Here is a tiny trained network, its code and every weight. The questions are about switching its units off for an input and a class, where a switched-off unit gives its printed mean instead of its output.

import numpy as np


def w(rows, s, z=0):
    codes = np.array(rows[::2]) - 128.0
    scale = np.full(codes.shape[1], s)
    scale[-1] = z or s
    return codes * scale


def f(y):
    return np.maximum(y, 0)


def log_softmax(a):
    a = a - a.max(-1, keepdims=True)
    return a - np.log(np.exp(a).sum(-1, keepdims=True))


def net(x, mask):
    res = np.array(x, float).reshape(1, 6) / 4 @ E
    y = f(res @ A[0][:, :-1].T + A[0][:, -1])
    res = res + np.where(mask, y, B[0][:, -1]) @ B[0][:, :-1]
    return log_softmax(res[-1] @ U[:, :-1].T + U[:, -1])


A, B = {}, {}
E = w([
[180,167,102,156,156],'x0',
[145,127,111,121,27],'x1',
[95,79,81,146,108],'x2',
[197,69,147,155,117],'x3',
[105,114,1,142,118],'x4',
[91,143,134,250,73],'x5',
],0.012)
A[0] = w([
[79,117,167,100,71,173],'n1',
[25,200,90,213,148,140],'n2',
[73,144,117,118,194,232],'n3',
[189,71,140,147,107,145],'n4',
[95,82,126,112,110,96],'n5',
[100,142,165,101,166,211],'n6',
[109,130,75,191,113,122],'n7',
[123,146,110,114,27,195],'n8',
[103,119,119,151,216,155],'n9',
[247,105,144,81,184,249],'n10',
[127,185,174,123,55,151],'n11',
[118,149,148,188,38,178],'n12',
[147,88,119,119,89,138],'n13',
[151,139,102,129,151,156],'n14',
[103,117,72,86,99,145],'n15',
[100,146,176,77,165,223],'n16',
[83,48,52,91,110,129],'n17',
[180,49,184,196,102,216],'n18',
[175,140,101,174,150,130],'n19',
[121,154,187,145,133,219],'n20',
[90,88,61,105,113,108],'n21',
[117,113,145,164,57,253],'n22',
[193,161,102,131,100,173],'n23',
[121,126,92,158,135,160],'n24',
],0.014,0.0039)
B[0] = w([
[57,188,83,149,150,197],'n1',
[136,152,130,58,18,233],'n2',
[115,156,128,105,86,205],'n3',
[162,104,70,151,162,179],'n4',
[150,148,86,131,134,167],'n5',
[125,224,159,111,75,204],'n6',
[62,134,131,83,101,200],'n7',
[87,174,130,126,183,221],'n8',
[94,143,164,96,94,189],'n9',
[105,136,133,22,234,255],'n10',
[120,157,139,140,177,195],'n11',
[68,130,181,175,158,222],'n12',
[102,116,100,167,159,172],'n13',
[116,130,159,98,129,157],'n14',
[181,121,55,130,221,203],'n15',
[112,226,147,129,146,226],'n16',
[202,104,17,133,186,233],'n17',
[86,118,96,190,254,215],'n18',
[135,40,136,127,107,165],'n19',
[173,199,100,189,144,195],'n20',
[165,117,14,175,98,207],'n21',
[2,138,145,198,111,212],'n22',
[129,104,145,127,197,176],'n23',
[67,85,145,83,97,169],'n24',
],0.0082,0.014)
U = w([
[75,121,163,207,152,92],'0',
[218,219,171,125,76,29],'1',
[132,158,6,174,177,115],'2',
[52,213,183,86,152,254],'3',
[84,125,114,72,65,23],'4',
[149,126,157,54,214,120],'5',
],0.011,0.0032)

Each question gives the input, the list of numbers given to net, and the class t.
The units are the neurons (one row each of A and B). Each row of codes is followed by its name. A weight is (code - 128) times the scale printed after its matrix; where a second scale follows, it is the last column's (A, B and U).
mask holds one flag per neuron, in row order. A switched-off neuron (its flag False) gives its mean, the last column of its row in B, instead of its output. The means were averaged over made-up inputs and are rounded, as every weight is.
A unit's drop is (log p(t) with every unit on - log p(t) with that unit switched off) / (log p(t) with every unit on - log p(t) with every unit switched off).
The circuit of an input: a set's keep is (log p(t) with only the set's units on - log p(t) with every unit switched off) / (log p(t) with every unit on - log p(t) with every unit switched off). Starting from the 12 units with the biggest drops (on a tie, the unit counted first), units are removed one at a time, each time the one whose removal leaves the highest keep (on an exact tie, the one counted first), for as long as the keep stays at least 0.8.
circuit, biggest first: the units of the circuit, biggest drop first
unit that matters most: the unit with the biggest drop
k most important neurons: the k neurons with the biggest drops, biggest first
drop of u: that unit's drop, to one decimal
input [7,8,-3,8,6,-7], class 5: circuit, biggest first : (n10)
input [-3,0,3,8,1,5], class 0: 2 most important neurons : (n22; n12)
input [2,3,-3,-5,6,4], class 4: circuit, biggest first : (n2; n18)
input [2,6,-7,-1,4,1], class 3: 2 most important neurons : (n17; n21)
input [-6,5,-5,-3,8,8], class 3: 2 most important neurons : (n2; n12)
input [1,-4,7,3,-4,-3], class 5: circuit, biggest first : (n22; n10)
input [-2,7,-8,-6,4,-3], class 2: 2 most important neurons : (n15; n10)
input [1,0,-7,0,6,8], class 3: 2 most important neurons : (n2; n12)
input [-1,-8,1,5,8,-6], class 5: 2 most important neurons : (n10; n9)
input [4,2,1,-5,4,7], class 3: 3 most important neurons : (n12; n8; n22)
input [6,-8,3,3,-4,1], class 5: 2 most important neurons : (n22; n10)
input [8,-3,2,4,8,-6], class 5: 2 most important neurons : (n10; n14)
input [-8,4,-2,8,6,7], class 0: 3 most important neurons : (n12; n22; n7)
input [8,-5,-3,-7,-8,4], class 1: unit that matters most : n20
input [-8,5,-8,4,6,6], class 0: 2 most important neurons : (n12; n22)
input [4,2,2,1,-8,-1], class 5: drop of n3 : 0.2
input [1,1,-5,-2,7,4], class 4: drop of n2 : 0.2
input [4,-7,6,2,-3,8], class 0: drop of n19 : 0.1
